Below are the code and all the weights of a small trained network. Each question names an input and a class and asks about switching units off, where a switched-off unit gives its printed mean instead of its output.

import numpy as np


def w(rows, s, z=0):
    codes = np.array(rows[::2]) - 128.0
    scale = np.full(codes.shape[1], s)
    scale[-1] = z or s
    return codes * scale


def norm(h):
    return h / np.sqrt((h * h).mean(-1, keepdims=True) + 1e-5)


def f(y):
    return y / 2 * (1 + np.tanh(0.7978845608 * (y + 0.044715 * y**3)))


def log_softmax(a):
    a = a - a.max(-1, keepdims=True)
    return a - np.log(np.exp(a).sum(-1, keepdims=True))


def net(x, mask):
    res = np.array(x, float).reshape(1, 8) / 4 @ E
    u = 0
    for l in range(2):
        y = f(norm(res) @ A[l][:, :-1].T + A[l][:, -1])
        res = res + np.where(mask[u : u + 12], y, B[l][:, -1]) @ B[l][:, :-1]
        u += 12
    return log_softmax(norm(res)[-1] @ U[:, :-1].T + U[:, -1])


A, B = {}, {}
E = w([
[114,136,139,85,7,105],'x0',
[136,133,123,129,131,115],'x1',
[73,76,134,212,114,125],'x2',
[130,189,56,205,100,190],'x3',
[132,149,122,136,138,95],'x4',
[85,204,254,170,132,131],'x5',
[254,148,139,149,101,125],'x6',
[138,168,114,142,142,57],'x7',
],0.0075)
A[0] = w([
[111,174,98,157,98,182,34],'L0N1',
[129,21,189,126,135,77,97],'L0N2',
[114,120,90,246,90,151,144],'L0N3',
[133,124,130,39,138,113,151],'L0N4',
[55,150,88,109,134,108,111],'L0N5',
[136,78,54,100,123,93,61],'L0N6',
[119,168,240,122,130,135,125],'L0N7',
[209,135,179,171,97,132,88],'L0N8',
[54,134,95,85,148,147,156],'L0N9',
[97,146,121,96,12,102,23],'L0N10',
[38,191,154,96,137,132,95],'L0N11',
[105,70,96,122,123,134,2],'L0N12',
],0.012,0.0017)
B[0] = w([
[132,158,109,69,108,176,182],'L0N1',
[100,167,98,47,117,93,250],'L0N2',
[81,125,135,61,119,63,247],'L0N3',
[154,162,94,164,121,174,207],'L0N4',
[206,132,139,126,100,103,195],'L0N5',
[86,124,133,207,59,161,210],'L0N6',
[96,141,86,161,94,169,253],'L0N7',
[142,78,174,136,108,105,200],'L0N8',
[206,114,159,108,140,112,206],'L0N9',
[122,117,127,139,250,131,234],'L0N10',
[149,98,161,166,91,121,234],'L0N11',
[113,123,136,160,101,146,157],'L0N12',
],0.017,0.0049)
A[1] = w([
[162,89,69,115,159,114,115],'L1N1',
[93,120,142,104,239,130,225],'L1N2',
[102,224,241,127,141,146,44],'L1N3',
[133,194,83,199,87,33,174],'L1N4',
[102,63,164,122,120,110,169],'L1N5',
[179,209,129,152,150,194,105],'L1N6',
[179,43,204,109,98,137,72],'L1N7',
[130,81,127,176,177,149,167],'L1N8',
[179,146,111,149,111,175,104],'L1N9',
[128,109,42,117,118,134,39],'L1N10',
[139,199,103,33,113,121,8],'L1N11',
[58,112,121,93,111,246,147],'L1N12',
],0.012,0.0016)
B[1] = w([
[129,92,91,205,135,137,162],'L1N1',
[123,164,124,186,223,132,185],'L1N2',
[144,15,9,156,123,176,200],'L1N3',
[162,167,212,84,156,200,253],'L1N4',
[155,191,127,132,127,87,179],'L1N5',
[41,163,156,108,133,23,215],'L1N6',
[192,117,159,89,157,99,192],'L1N7',
[158,136,142,142,188,165,150],'L1N8',
[63,124,159,99,92,75,192],'L1N9',
[117,85,144,164,132,166,171],'L1N10',
[128,110,67,50,159,205,223],'L1N11',
[168,202,192,134,166,138,217],'L1N12',
],0.013,0.0058)
U = w([
[100,101,141,255,5,197,146],'0',
[107,149,70,37,137,192,45],'1',
[240,87,202,126,111,45,94],'2',
[123,157,181,134,153,123,253],'3',
[120,130,123,215,237,83,110],'4',
[72,174,133,118,91,24,114],'5',
[145,166,170,119,141,128,137],'6',
[160,158,191,121,151,140,92],'7',
],0.0094,0.0037)

Each question gives the input, the list of numbers given to net, and the class t.
The units are the neurons (one row each of A and B). Each row of codes is followed by its name. A weight is (code - 128) times the scale printed after its matrix; where a second scale follows, it is the last column's (A, B and U).
mask holds one flag per neuron, layer by layer. A switched-off neuron (its flag False) gives its mean, the last column of its row in B, instead of its output. The means were averaged over made-up inputs and are rounded, as every weight is.
A unit's drop is (log p(t) with every unit on - log p(t) with that unit switched off) / (log p(t) with every unit on - log p(t) with every unit switched off).
The circuit of an input: a set's keep is (log p(t) with only the set's units on - log p(t) with every unit switched off) / (log p(t) with every unit on - log p(t) with every unit switched off). Starting from the 12 units with the biggest drops (on a tie, the unit counted first), units are removed one at a time, each time the one whose removal leaves the highest keep (on an exact tie, the one counted first), for as long as the keep stays at least 0.8.
circuit, biggest first: the units of the circuit, biggest drop first
top k neurons: the k neurons with the biggest drops, biggest first
k most important neurons of layer l: the k neurons of layer l with the biggest drops, biggest first
input [7,2,2,2,2,-4,-3,7], class 4: circuit, biggest first => (L0N10)
input [8,-8,3,0,3,-8,8,3], class 0: 4 most important neurons of layer 0 => (L0N6, L0N9, L0N5, L0N11)
input [8,5,1,-5,5,4,2,-5], class 4: circuit, biggest first => (L0N10, L1N2)
input [2,1,-1,-4,-3,7,-8,1], class 2: top 4 neurons => (L0N11, L0N9, L1N7, L0N5)
input [6,-4,-2,5,-3,-2,2,-5], class 4: 2 most important neurons of layer 0 => (L0N10, L0N2)
input [2,0,5,-7,4,1,-5,2], class 1: top 3 neurons => (L0N2, L1N11, L0N8)
input [-6,-5,-3,-1,4,-4,-7,5], class 2: top 2 neurons => (L0N9, L0N5)
input [5,-3,4,-3,-3,7,-8,5], class 2: circuit, biggest first => (L0N11, L0N5, L1N7)
input [3,3,-3,8,7,6,7,-1], class 1: top 3 neurons => (L0N1, L0N6, L0N11)
input [2,3,7,-6,-5,-8,-6,-8], class 0: 2 most important neurons of layer 0 => (L0N6, L0N12)
input [-6,-5,-8,-5,2,2,6,-4], class 5: top 2 neurons => (L1N6, L0N10)
input [-6,-7,1,8,6,3,4,5], class 1: circuit, biggest first => (L0N3, L0N1, L1N11)
input [-5,-6,7,4,2,8,6,-4], class 0: top 3 neurons => (L1N3, L0N10, L0N7)
input [-5,-8,5,5,1,8,-6,-3], class 0: circuit, biggest first => (L1N3, L0N10)
input [0,-4,3,3,-2,5,6,1], class 2: top 2 neurons => (L0N8, L0N2)
input [8,-3,5,-8,4,2,2,-5], class 1: 2 most important neurons of layer 1 => (L1N11, L1N6)
input [-4,-2,6,6,8,-4,-1,8], class 6: circuit, biggest first => (L1N4)
input [6,-2,7,8,5,-2,1,0], class 1: top 3 neurons => (L0N3, L0N1, L1N11)
input [8,0,-4,-8,7,8,0,5], class 0: circuit, biggest first => (L1N3, L0N7)
input [-1,-6,0,4,-3,1,7,6], class 2: top neuron => (L0N8)
input [-8,1,-6,-3,8,8,2,-3], class 0: circuit, biggest first => (L0N7, L1N3)
input [-4,-6,5,2,5,-6,7,1], class 2: circuit, biggest first => (L0N3, L0N2, L0N10)
